Rows are numbered. After the first four, each row is followed by the numbers of the three nearest rows among all rows above it, by straight-line distance, nearest first.
(in the rows, 128 means zero)
1: [119 115 131 125 108 150 116 120 138 144 120 131 143 123 122 112 152 111
 124 138 124 140 105 116 114 138 138 103 127 130 136 123 111 141 115 127
 136 135 135 151 143 134 120 124 150 134]
2: [112 101 125  94 146 155 130 118 130 138  98 133 164 138 133 125 148 122
 111 158 137 157 101 117 139 111 136 104 134 112 111  92 117 168 158 112
 151 156 132 152 132 133 132 186 169 124]
3: [122 103 131 128 144 177 133 108 114 152 114 126 163 157 128 133 180 131
  96 166 124 159 116 125 128 122 137  91 121 116 140 129 117 151 142 114
 152 153 106 132 130 140 110 194 166 136]
4: [129  90 135 120 102 170 130 113 138 131 105 133 172 137 134 105 145 117
 123 151 120 146  95  92 127 123 125  89 112 116 113 122 111 149 112 142
 126 142 117 149 151  96 133 179 177 119]
5: [117 125 123 117 131 143 126 111 152 142 106 118 160 158 127 134 162 112
 101 158 114 152 115 129 132 124 156 114 137 115 130 121 116 155 132 121
 141 129 120 126 139 144 124 143 170 145] | 1 3 2
6: [130  78 140 118 121 164 139 115 132 150 120 121 158 110 122 116 156 120
 131 164 141 133 110 117 118 134 140 107 123 123 130 134 127 170 101 129
 134 140 138 130 139  98 144 185 211 132] | 4 1 2
7: [134  82 122 129 124 166 128 110 153 130 115 116 171 114 128  99 135 120
 130 135 117 145 124 104 127 122 125  88 121 127 112 122 117 160 113 109
 119 139 120 128 124 112 125 210 184 115] | 4 6 2
8: [114 126 120 115 158 151 113 107 132 131 107 141 157 147 138 136 148 123
  93 169 113 167 109 115 120 126 135  91 125 118 130 110 122 154 133 124
 154 143 121 118 127 148 122 186 148 129] | 3 5 2
9: [131  16 173  53 105 155  33 107  94 179  80 136 255 114 133 123 193  61
  44 146  95 213 148 143 120 129 178  69  73 205 101 146  66 253   6 111
 136 132 129 180 183  35 255 187 255 154] | 6 4 7
10: [123  73 133 118 126 147 136 108 130 136 106 120 166 129 149 130 153 145
 108 144 123 137 111 110 115 119 131  94  95 131 123 125 110 160 121 121
 140 151 116 136 146 113 129 198 191 149] | 4 6 7
11: [117  90 132 122 117 156 120 120 141 134 121 119 159 139 125 103 166 113
 128 150 130 141 105 111 123 124 127  83 130 126 140 141 118 143 109 125
 128 122 111 130 136 101 135 189 176 108] | 4 7 6
12: [131 123 128 121 119 147 118 119 126 144 127 133 122 120 127 100 149  99
 115 135 136 141  98 109 114 124 136 111 128 134 134 112 112 150 129 109
 108 142 119 127 138 126 140 161 180 131] | 1 11 5
13: [129 127 130 121  99 144 110  95 129 131 120 116 141 109 113 120 164 125
 106 128 127 127 124 114  96 124 127  97 139 116 130 127 141 135 126 135
 120 126 116 126 148 132 129 149 150 124] | 1 12 11
14: [119 115 131 128 115 157 134 115 142 135 114 131 152 144 138 111 161 111
 133 143 123 158 104 124 131 124 134  97 130 119 150 121 102 142 131 127
 155 149 109 122 146 113 124 149 134 126] | 1 5 11
15: [128  78 143 127 109 155 132 116 136 123 117 129 152 112 132 106 141 114
 134 128 121 126 126 104  94 145 135  83 126 114 124 131 121 141 114 142
 122 130 118 141 130  96 149 182 185 102] | 11 4 7
16: [112 109 142 120 127 158 119 129 130 140 111 125 157 136 143 120 149 116
 110 164 120 154 106 103  98 129 138  84 133 123 134 117 118 148 128 133
 140 140 125 141 137 117 123 189 200 130] | 11 4 10
17: [125 128 123 132 118 167 117 121 132 137 115 133 149 128 144 103 141 120
 127 132 121 137 119 126 117 130 136 111 125 121 129 118 101 145 130 117
 125 149 125 143 135 129 128 133 162 137] | 1 12 14
18: [136 119 120 124 134 157 103 113 148 140 103 131 161 112 147 112 148 121
 118 142 105 124 115 102 124 119 124 103 127 117 139 118 111 150 132 122
 147 148 117 123 147 121 124 176 130 123] | 14 17 8
19: [129  88 126 111 115 158 111 117 140 134 118 135 176 132 139 112 159 116
 140 138 136 152 105 113 110 133 124  84 136 108 126 127 108 156 114 131
 161 130 130 138 143  95 155 171 203 130] | 11 4 6
20: [134 116 137 102 119 159 109 117 133 139 138 123 157 139 128 119 155  98
 108 131 116 142  98  98 116 128 137 100 122 123 150 120 121 128 108 114
 133 134 143 159 136 140 145 156 167 118] | 1 12 17
21: [151  85 126 123  98 174 114 131 148 136 116 112 160 102 104 108 148  92
 141 136 127 123 106  96  95 132 123  87 138 107 125 140 119 145  94 136
  95 123 124 140 125 112 107 192 181  90] | 15 11 7
22: [123 126 134 127 121 164 124 113 138 138 110 134 182 126 136 130 169 118
 102 127 123 150 114  93 124 118 142 114 118 121 130 123  99 139 131 115
 134 150 131 135 154 103 127 169 108 118] | 18 14 17
23: [117  87 118 120 150 177 128 107 135 143 102 134 204 167 153 124 154 128
 102 166 105 170 115 103 155 122 136  95 123 106 130 102 102 166 154 112
 167 151 114 116 149 136 134 205 189 130] | 3 2 8
24: [141 119 124 104 113 156  98 123 129 138 120 121 142 110 113 115 143 109
 139 126 126 130 105 106 102 144 139 129 142 126 141 136 130 128 111 134
 113 150 133 133 141 130 147 141 154 116] | 1 13 20
25: [127  63 125 102 125 155 131 107 127 141 114 125 157 130 132 120 161 125
 133 135 125 137  94 105 122 118 141  98 125  93 101 142 101 136 141 125
 146 142 125 148 147  75 140 193 170 110] | 4 19 11
26: [131 109 135 110  88 171 129 108 147 128 122 107 146  85 101  84 132 101
 143 121 127 133 110 103 103 139 133  80 138 149 120 142 124 146  87 146
  76 142 114 146 151 108 126 127 212 100] | 21 15 24
27: [122 129 138 128 126 157 131 118 145 130 110 134 157 133 137 130 161 111
 110 142 122 148 114 116 106 119 157 108 128 123 137 102 102 157 120 117
 143 136 123 126 152 130 124 202 161 132] | 16 8 18
28: [126 129 113 123 148 151 126 111 136 134 125 126 158 137 123 116 157 123
 101 156 133 159 126 112 106 124 150 110 121 111 136 116 125 139 123 106
 146 127 117 144 139 125 128 145 156 129] | 5 17 1
29: [113 105 120  91 108 173 119 107 139 144 129 134 160 125 129 121 147 131
  99 154 120 145 111  98 140 133 143  89 136 123 143 120 111 150 133 128
 143 145 130 134 152 133 128 219 180 115] | 16 27 11
30: [123 121 145 115 127 159 114 109 138 160 114 129 157 126 137 115 156 114
 119 136 132 159 122 100 123 115 126 108 137 121 141 125 110 153 120 122
 138 150 113 131 151 130 124 179 150 135] | 18 27 14
31: [134 139 123 117 113 164 107 116 134 117 115 116 153 129 121 109 151 117
 122 150 133 153 120 109 105 122 141  76 134 122 127 132 113 134 127 115
 119 134 105 132 137 137 154 176 183 132] | 12 16 11
32: [123  81 137 133 118 152 143 119 142 142  99 114 216 129 134 124 156 113
 125 155 119 147 121 107 121 119 139  80 132 128 128 126 127 162 101 125
 132 153 118 128 126 111 137 136 186 100] | 4 11 19
33: [103  99 120 124 158 173 130 126 127 151 108 131 172 145 148 126 142 133
  97 153 115 163 125 118 127 134 133 107 122 100 133 109 112 154 136 125
 159 137 119 123 134 153 122 190 160 118] | 8 3 23
34: [127  63 127 120 122 163 117  98 129 135 112 138 161 138 154 137 162 136
 138 150 116 165 108 111 129 125 124 101 129  91 115 118 115 176 121 111
 161 131 142 130 134 114 133 199 176 125] | 19 10 25
35: [128 133 132 121  96 149 119 124 150 144 121 116 148 105 110 109 135 110
 148 134 119 147  98 102 104 140 134  78 131 123 140 127 128 126 119 133
 125 138 114 138 142 126 143 133 181 141] | 1 24 31
36: [125 131 125 110 109 150 100 119 132 134 109 118 119 129 134 128 142 122
 123 128 137 155 118 133 130 142 126 120 132 121 132 112 111 153 138 126
 137 139 130 139 149 135 130 147 170 127] | 17 1 12
37: [120  89 132 123 137 151 119 109 134 113 107 141 174 162 161 136 140 117
 118 163 125 164 111 112 136 108 138  88 130 122 129 107 102 147 143 118
 154 145 126 131 131 120 123 196 154 137] | 8 2 23
38: [125  73 115 124 113 158 128 119 130 145  99 125 175 135 139 110 136 129
 129 144 124 143 122 102 142 128 141 108 120 105 115 115 113 170 132 120
 151 150 135 134 137 118 121 195 165 119] | 34 7 4
39: [133 151 121 117 111 143 122 111 154 141 114 119 145  94 120 102 149  92
 144 145 126 124 105 115 109 145 137  93 147 133 117 127 100 129 113 123
 105 133 133 143 145 114 141 162 191  96] | 35 12 24
40: [146 121 119 117 108 154 116 118 117 134 124 122 141 119 130 112 151 113
 131 125 124 123 108 112 107 108 122  78 120 141 141 111 108 140 129 146
 132 139 126 139 141 115 134 181 171 121] | 12 31 11
41: [145 110 157 114 145 168 124 105 128 133 108 123 164 137 139 119 142 122
 105 151 125 162  92 111 119 129 138  78 137 116 137 114 117 148 140 127
 144 134 120 145 142 127 136 203 196 123] | 16 29 27
42: [120 105 135 111 122 146 104 107 127 143 137 119 137 130 120 133 151  98
 106 139 127 127 106 119 118 130 130 114 124 127 138 120 115 136 122 117
 134 137 135 143 144 130 123 143 205 105] | 20 12 1
43: [111  55 143 118 132 167 110 120 139 143 101 129 162 129 152 125 160 120
 126 160 115 158 115 119 137 125 122 108 127 112 114 131 109 168 124 111
 145 136 127 136 144 118 118 189 152 120] | 34 38 37
44: [128 124 135 132 131 176 122 133 133 150 111 121 158 121 132 117 156 119
 124 158 137 161 113 106 113 124 125  82 132 126 129 123 105 145 125 106
 147 141 131 144 159 112 116 192 201 123] | 16 41 30
45: [115 103 133 106 143 153 128 122 131 145 119 137 157 158 160 140 153 130
  91 155 112 159 123 124 129 135 158 125 124 104 126  99 101 160 132 103
 165 151 119 119 135 151 137 167 194 144] | 33 5 8
46: [127  55 134 107 118 166 120 116 139 139 116 113 165 114 144 104 148 130
 136 143 114 143 117 103 120 145 117 102 135 106 128 137  93 153 127 135
 135 130 110 137 150  93 133 197 183  99] | 25 15 11
47: [ 98  91 153 123 168 156 134 122 131 132  96 124 194 176 165 139 154 133
  85 185 127 161 117 119 133 119 125  79 119 105 134 105 107 172 157  97
 202 157 127 129 134 136 108 186 138 149] | 37 23 33
48: [125  83 123 122 108 182 111 113 147 137 115 117 157  99 133  93 167 116
 147 122 138 129 104 101 106 124 124  84 134 106 132 139 122 191 108 123
 108 133 122 138 137  98 114 180 202 110] | 21 7 11
49: [122  62 123 112 118 160 115 110 141 141 117 118 165 124 122 119 139  98
 132 144 133 137 103 106 131 131 133  99 142 100 110 131  91 173 103 139
 114 133 123 131 140  97 150 188 207 112] | 46 6 19
50: [125  78 136 123 101 171 121 108 142 128 111 122 161 119 128 123 140 101
 123 151 127 138 106 102 127 132 130  82 132 120 128 134 115 155 107 121
 129 163 115 140 127 119 118 172 172 124] | 4 11 7
51: [109  38 123  98 146 167 111 129 145 146 109 128 158 159 154 123 160 129
 117 161 125 153 126 113 130 123 145 103 123  99  97 134 115 162 116 105
 168 145 120 146 136 118 138 190 151 119] | 43 34 38
52: [146 147 106 125  99 159 118 100 135 122 128 133 140  94 111  86 140 109
 144 119 129  91  78 112  89 137 135  73 141 119 143 127 114 121 121 134
 111 142 133 138 143 110 113 166 188 124] | 39 40 35
53: [131  74 130 119 124 153 107 115 140 150 113 126 154 110 120  97 152  91
 141 137 119 149  97  99 135 128 139  82 146 110 124 124 120 144  99 122
 120 135 121 132 134  88 142 179 174 119] | 11 49 50
54: [126  57 129 100 112 170 100 119 123 146 109 118 163 128 124 103 144 126
 136 148 116 148 123 105 121 125 139  88 135  98 112 138 100 162 109 115
 119 141 133 128 126 100 153 183 192 104] | 49 46 53
55: [128 138 121 109 116 152 116 130 129 134 119 116 147 115 104 112 123 110
 136 125 123 130  98 121 117 141 127 125 122 133 134 118 107 120 117 105
 127 130 125 143 146 132 138 154 159 121] | 24 1 17
56: [134 141 138 112 117 153 145 123 141 143 109 116 108 119 119 114 152 118
 111 148 130 151 121 113 110 128 137  88 127 134 149 131 130 150 128 109
 117 131 116 133 139 120 146 150 186 120] | 12 31 35
57: [123  47 135 101 132 163 123 120 140 146 101 133 164 134 158 129 162 132
 106 156 109 165 112 119 137 119 158 106 133  99 120 106 103 168 138 124
 156 151 120 131 146  84 139 177 155 126] | 43 51 34
58: [139  64 122 126 107 157 116  95 132 127 106 128 150  97 135 102 143 104
 143 131 134 143 115 105 103 126 114  79 139 101 123 127 120 149  96 123
 104 133 118 160 142 101 126 163 192  94] | 15 48 53
59: [116 124 135 119 110 157 131 124 130 148 105 120 163 121 140 133 138 108
 107 167 122 156 107  98 122 118 148 106 130 118 110 109 130 154 133  99
 147 132 132 143 145 119 116 203 184 130] | 16 44 27
60: [127 102 117 114 123 157 127 109 149 135 119 117 160 135 152 122 146 122
 129 145 119 155 101 126 118 118 129  83 127 121 148 133 106 134 142 114
 145 152 130 132 143 141 129 156 164 133] | 14 17 30
61: [126 126 121 120 143 170 129 116 125 148 106 129 150 135 126 119 148 119
 114 159 138 151 104 126 127 129 132 110 144 127 137 121 105 139 120 121
 135 133  94 156 138 136 140 162 161 129] | 28 30 17
62: [116 113 129 118 138 145 113 127 124 142 113 119 149 136 158 126 164 122
 105 164 119 145 116 118 146 128 134  91 128 128 129 123 107 141 133 110
 139 135 144 141 125 130 145 197 165 119] | 16 8 37
63: [123 131 107 120 122 144 130 101 145 133 102 129 154 128 132 110 154 113
 127 141 112 152 118  99 128 129 137  94 122 113 147 114 112 142 109 115
 132 138 127 124 133 126 142 187 170 131] | 27 30 31
64: [110  76 122  85 157 152 129 112 125 146  93 143 168 190 164 145 171 130
  64 165 110 182 135 100 144 126 149 104 102  98 118  94  96 179 157  90
 174 156 120 121 156 139 123 212 161 148] | 23 47 45
65: [123 122 128 114 124 151 128 114 140 131 112 125 150 124 133 104 153 117
 117 153 125 139 112 101 127 128 139 104 134 123 111 129 118 131 128 127
 126 125 118 123 137 140 129 139 139 119] | 1 17 28
66: [115 143 138  97 113 147 120 129 130 138 107 124 150 130 149 127 146 112
 127 150 128 161 121 100 106 138 139  99 130 119 130 130 117 148 137 120
 129 146 119 127 133 126 135 184 163 142] | 30 16 31
67: [154 164 111 121  93 176 100 121 152 131 134 108 103  73  83  80 154  93
 173 109 143 117  98  94  94 121 125  57 128 153 152 124 128 117  98 142
  62 126 116 150 143 120 138 151 195  88] | 26 52 39
68: [131 111 113 127 120 163 129 117 131 139 103 126 150 120 123 104 135 117
 127 137 116 153 111 118 105 135 147 121 136 123 135 119  96 151 120 122
 126 154 115 128 138 136 142 153 172 138] | 17 12 61
69: [121 127 121 120 111 166 128 100 149 152 108 108 135 118 130 118 146 120
 124 149 116 154 109 111 115 118 150 102 122 137 130 120 114 157 114 133
 127 150 138 146 137 136 119 141 161 122] | 1 17 68
70: [130  71 138 119 149 159 131 111 140 134 112 129 171 121 133 107 156 116
 140 136 132 160 106 102 137 120 132  94 123 123 125 110 111 165  93 129
 116 141 129 137 139 104 145 179 148 123] | 53 4 7
71: [132 144 118 121 108 169 116 120 152 136 135 121 139 112 125  98 145 129
 131 132 134 138 105 119 107 137 110  89 132 135 140 130 120 145 120 122
 129 136 135 133 145 142 139 139 152 116] | 1 17 35
72: [137 133 139 108 121 166 113 119 141 131 118 117 153 118 122 109 151 113
 126 154 126 142 106 110 119 123 127  97 123 118 132 133 131 144 127 113
 137 136 109 133 144 142 127 159 173 125] | 31 65 30
73: [127 133 130 116 133 162 121 117 116 152 113 126 169 124 126 121 158 118
 122 141 127 137 106 111 102 124 134  68 126 129 141 126 117 148 117 110
 125 149 123 140 139 134 136 187 200 148] | 16 44 31
74: [126 128 123 118 102 150 119 122 120 137 126 120 123 105 119 108 146 160
 136 126 105 133 114 108 109 119 130  95 127 131 137 106 106 141 104 122
 113  95 143 126 134 131 136 133 164 130] | 71 1 13
75: [125  49 135 117 143 170 133 125 119 144  89 129 176 148 154 134 140 127
  96 163 120 160 120 105 146 133 143 115 110  94 100 125 119 157 113 106
 179 151 120 136 141 106 129 210 139 116] | 51 43 57
76: [138 123 123 114 125 170 117 125 137 137 107 117 157 128 129 119 162 101
 135 159 123 151 124  98 128 136 144  93 136 122 146 123 124 150 115 128
 135 143 129 119 125 122 135 171 168 125] | 63 72 66
77: [120 122 115 121 110 141 127 115 145 135 118 140 127 114 135 129 134 110
 125 153 133 141 115 124 120 114 143  99 127 133 129 107 121 137 124 134
 103 134 131 134 150 128 134 132 144 122] | 1 65 69
78: [108 102 131 109 118 163 107 131 137 151 104 124 173 135 139 106 166 111
 104 160 142 142 124 107 114 128 120  92 123 115 128 118 115 155 146 124
 150 146 127  87 146 121 119 196 177 141] | 16 30 66
79: [122 107 121 111 143 156 134 104 129 149 107 121 165 123 144 129 158 110
 102 167 135 163 117 106 130 124 148  98 124 117 111 114 100 171 145 106
 150 153 133 133 140 141 129 200 166 134] | 2 59 62
80: [125 123 128 116 143 164 123 119 150 154 110 132 174 138 140 116 147 136
 118 130 131 136  94 120 117 131 150  83 132 127 144 115 114 144 138 108
 134 139 125 146 140 124 143 182 188 138] | 73 41 16
81: [122  80 138 119 124 167 109 107 133 156 103 137 168 152 137 142 154 120
 116 155 124 147 115 122 132 116 132  96 134 125 140  96 125 175 119 118
 155 142 116 127 129 108 130 193 118 131] | 43 37 30
82: [128 110 117 100 148 159 124 118 134 165 100 123 158 149 148 115 153 138
 123 138 121 145 100 106 127 113 142  90 117  98 132 100 109 152 141 119
 129 144 127 146 152 126 130 178 176 142] | 80 2 60
83: [124 118 112 117 126 186 123 116 146 123 122 117 169 103 118 121 151 129
 126 144 129 157 124 125 110 140 139  78 114 109 131 122 106 166 108 108
 141 145 120 130 154 114 143 190 214 131] | 44 73 19
84: [129 140 126 125 128 163 117 121 140 124 103 131 136 131 125 123 154 141
 111 128 130 133 103 126 118 138 143  96 115 139 133 115 113 147 124 114
 128 147 120 141 141 135 121 146 157 127] | 17 1 36
85: [123  63 126 106 130 136 110 120 130 145 114 116 151 120 135 129 151 116
 139 140 118 144 105 101  99 132 116  86 127  95 120 142 125 151 115 117
 142 139 111 134 142 109 132 195 137 116] | 43 25 46
86: [128 114 131 101 121 149 116 114 130 152 119 136 157 131 141 133 137 124
 111 148 126 162 106 108 100 133 141  97 136 121 148 116 120 165 143 113
 147 157 131 144 148 142 136 185 184 133] | 16 66 80
87: [119 123 126 122 133 157 121 104 147 138 112 129 131 129 128 122 147 136
 119 150 128 145 119  97 128 109 116 105 140 125 128 125 116 136 121 116
 147 153 116 143 136 129 127 174 172 111] | 30 72 61
88: [133 116 128 125 137 157 116 129 143 127 123 129 161 117 129 128 159 122
 122 137 137 146 113 104 131 108 134  85 118 133 136 114 109 157 132 122
 146 140 111 140 149 140 137 185 159 133] | 30 27 72
89: [120 129 131 126 137 165 105 112 140 130 115 135 162 139 138 125 168 103
 143 146 146 154 108 114 126 115 133 103 140 113 123 105 115 167 119 112
 141 153 129 137 138 125 120 190 181 139] | 27 30 88
90: [124 122 127 132 134 169 126 113 136 139 114 130 169 121 142 117 148 107
 111 138 134 124 104 121 110 137 137  75 128 117 132 129 133 151 157 142
 117 124 129 134 147 124 135 173 186 122] | 80 16 73
91: [139 156 133 129  86 142 121 107 147 124 111 122 145  92 121  98 148  97
 127 125 122 113  98 114  96 135 129  75 131 131 139 125 123 128 118 126
  98 136 114 145 143 131 143 160 203 108] | 39 52 35
92: [125 129 122 120  86 167 125 107 147 134 127 111 134 115 106 101 131 106
 144 143 130 136 103 124  99 127 134 104 147 125 153 121 122 151 109 130
 132 149 122 138 154 128 146 140 190 130] | 35 71 68
93: [129 116 133 117 136 155 123 121 136 141 102 131 163 153 148 139 169 119
 113 137 114 165 115 114 121 126 136  96 116 127 132 115 118 143 114  95
 143 156 141 132 145 133 122 188 165 123] | 27 62 30
94: [115  26 126 108 143 149 114 102 144 137 100 121 178 124 144 129 158 121
 119 169 135 155 112 117 127 135 136 100 116  90 115 134 108 178 115 116
 142 122 130 136 126 108 141 194 173 115] | 43 34 51
95: [135 147 130 102 102 166 110 120 155 118 132 124 124  98 116  92 140  82
 150 136 141 134  98  88  97 125 130  86 144 161 142 132 111 130 101 160
  93 136 131 135 133 106 128 133 195 109] | 26 39 91
